Below is a small trained network, with its code and all its weights. Each question gives an input and a class and asks what happens when units are switched off, that is, made to give their printed mean instead of their output.

import numpy as np


def w(rows, s, z=0):
    codes = np.array(rows[::2]) - 128.0
    scale = np.full(codes.shape[1], s)
    scale[-1] = z or s
    return codes * scale


def norm(h):
    return h / np.sqrt((h * h).mean(-1, keepdims=True) + 1e-5)


def f(y):
    return y / 2 * (1 + np.tanh(0.7978845608 * (y + 0.044715 * y**3)))


def log_softmax(a):
    a = a - a.max(-1, keepdims=True)
    return a - np.log(np.exp(a).sum(-1, keepdims=True))


def net(x, mask):
    res = np.array(x, float).reshape(1, 5) / 4 @ E
    u = 0
    for l in range(4):
        y = f(norm(res) @ A[l][:, :-1].T + A[l][:, -1])
        res = res + np.where(mask[u : u + 6], y, B[l][:, -1]) @ B[l][:, :-1]
        u += 6
    return log_softmax(norm(res)[-1] @ U[:, :-1].T + U[:, -1])


A, B = {}, {}
E = w([
[44,191,78,153,92,186],'x0',
[144,144,128,18,55,44],'x1',
[94,31,121,95,154,39],'x2',
[207,78,130,131,80,189],'x3',
[106,135,196,121,1,163],'x4',
],0.008)
A[0] = w([
[80,146,129,211,107,77,162],'0.n1',
[129,169,137,144,140,196,101],'0.n2',
[56,127,119,173,102,164,12],'0.n3',
[141,254,198,156,129,131,69],'0.n4',
[159,180,52,114,155,211,111],'0.n5',
[99,141,41,159,154,152,3],'0.n6',
],0.0091,0.0041)
B[0] = w([
[76,68,113,109,102,107,193],'0.n1',
[140,166,197,198,192,118,198],'0.n2',
[85,148,148,172,75,225,155],'0.n3',
[133,150,74,177,66,2,206],'0.n4',
[165,197,127,135,208,175,252],'0.n5',
[166,131,110,66,54,151,170],'0.n6',
],0.0094,0.0035)
A[1] = w([
[154,37,165,140,196,96,104],'1.n1',
[82,203,56,123,190,189,101],'1.n2',
[59,176,157,193,87,146,118],'1.n3',
[198,135,156,54,40,118,1],'1.n4',
[65,144,173,191,59,245,37],'1.n5',
[155,139,24,77,151,158,95],'1.n6',
],0.011,0.0028)
B[1] = w([
[140,100,33,137,117,148,214],'1.n1',
[149,156,164,100,17,147,255],'1.n2',
[80,45,104,193,90,37,215],'1.n3',
[158,86,243,99,109,117,200],'1.n4',
[1,76,131,157,165,125,242],'1.n5',
[102,172,107,103,48,228,190],'1.n6',
],0.0099,0.0058)
A[2] = w([
[96,165,69,49,168,142,35],'2.n1',
[120,159,110,163,162,140,1],'2.n2',
[108,133,52,181,220,78,69],'2.n3',
[175,193,109,138,63,177,78],'2.n4',
[239,66,98,252,184,204,220],'2.n5',
[131,254,211,220,223,178,85],'2.n6',
],0.0084,0.0031)
B[2] = w([
[82,131,128,32,133,138,139],'2.n1',
[122,95,163,145,93,169,116],'2.n2',
[118,191,164,44,51,133,168],'2.n3',
[109,107,126,96,18,110,190],'2.n4',
[196,89,65,164,159,85,253],'2.n5',
[196,103,186,210,1,212,199],'2.n6',
],0.0093,0.0054)
A[3] = w([
[180,103,88,152,245,113,83],'3.n1',
[91,95,156,23,120,100,10],'3.n2',
[178,55,159,114,95,114,154],'3.n3',
[153,124,149,62,152,110,51],'3.n4',
[104,72,164,130,184,76,78],'3.n5',
[106,95,199,134,27,109,120],'3.n6',
],0.011,0.0012)
B[3] = w([
[133,69,97,66,105,154,170],'3.n1',
[112,254,144,171,193,184,195],'3.n2',
[172,148,131,97,188,128,197],'3.n3',
[4,159,161,221,187,201,149],'3.n4',
[118,178,61,90,82,230,161],'3.n5',
[182,64,188,121,242,129,254],'3.n6',
],0.0092,0.0073)
U = w([
[213,123,138,193,76,158,16],'0',
[171,139,213,79,203,137,122],'1',
[180,61,35,75,147,128,183],'2',
[136,160,132,129,110,2,1],'3',
[121,165,113,58,51,167,93],'4',
[39,71,125,176,118,113,250],'5',
[61,195,77,64,178,124,131],'6',
],0.022,0.0028)

Each question gives the input, the list of numbers given to net, and the class t.
The units are the neurons (one row each of A and B). Each row of codes is followed by its name. A weight is (code - 128) times the scale printed after its matrix; where a second scale follows, it is the last column's (A, B and U).
mask holds one flag per neuron, layer by layer. A switched-off neuron (its flag False) gives its mean, the last column of its row in B, instead of its output. The means were averaged over made-up inputs and are rounded, as every weight is.
A unit's drop is (log p(t) with every unit on - log p(t) with that unit switched off) / (log p(t) with every unit on - log p(t) with every unit switched off).
The circuit of an input: a set's keep is (log p(t) with only the set's units on - log p(t) with every unit switched off) / (log p(t) with every unit on - log p(t) with every unit switched off). Starting from the 12 units with the biggest drops (on a tie, the unit counted first), units are removed one at a time, each time the one whose removal leaves the highest keep (on an exact tie, the one counted first), for as long as the keep stays at least 0.8.
circuit, biggest first: the units of the circuit, biggest drop first
top k neurons: the k neurons with the biggest drops, biggest first
k most important neurons of layer l: the k neurons of layer l with the biggest drops, biggest first
drop of u: that unit's drop, to one decimal
input [2,-3,3,8,4], class 5: circuit, biggest first => [1.n5]
input [5,7,-5,-1,7], class 5: circuit, biggest first => [1.n3, 1.n5]
input [-6,0,-4,5,0], class 2: circuit, biggest first => [2.n5, 1.n2]
input [-2,-6,8,-5,4], class 2: circuit, biggest first => [1.n1, 1.n5]
input [-7,-6,-5,-6,6], class 3: circuit, biggest first => [0.n4, 1.n3]
input [3,7,-7,2,3], class 1: circuit, biggest first => [1.n4, 3.n6]
input [5,-8,-7,-3,1], class 5: top 4 neurons => [1.n5, 1.n3, 0.n3, 0.n1]
input [3,8,4,-6,2], class 6: top 2 neurons => [1.n2, 2.n6]
input [8,5,0,-6,-4], class 4: top 3 neurons => [1.n2, 1.n5, 1.n6]
input [4,7,-4,2,0], class 1: top 2 neurons => [1.n4, 3.n6]
input [0,-6,3,-6,-3], class 6: top 2 neurons => [2.n3, 2.n6]
input [3,0,-7,7,5], class 5: 2 most important neurons of layer 1 => [1.n5, 1.n3]
input [-1,-5,0,-4,-8], class 4: 2 most important neurons of layer 0 => [0.n6, 0.n2]
input [3,3,-8,-7,-5], class 3: circuit, biggest first => [0.n4]
input [7,3,-2,-7,-1], class 5: top 2 neurons => [1.n3, 0.n3]
input [-8,-2,-6,7,4], class 1: top 3 neurons => [1.n4, 3.n3, 0.n5]
input [-1,-5,-3,-4,-7], class 0: drop of 2.n6 => 0.2
input [4,-7,-4,-5,-8], class 0: drop of 0.n1 => 0.0
input [3,-4,4,6,-2], class 2: drop of 2.n5 => 0.3
input [0,-5,5,-7,-5], class 6: circuit, biggest first => [2.n3]
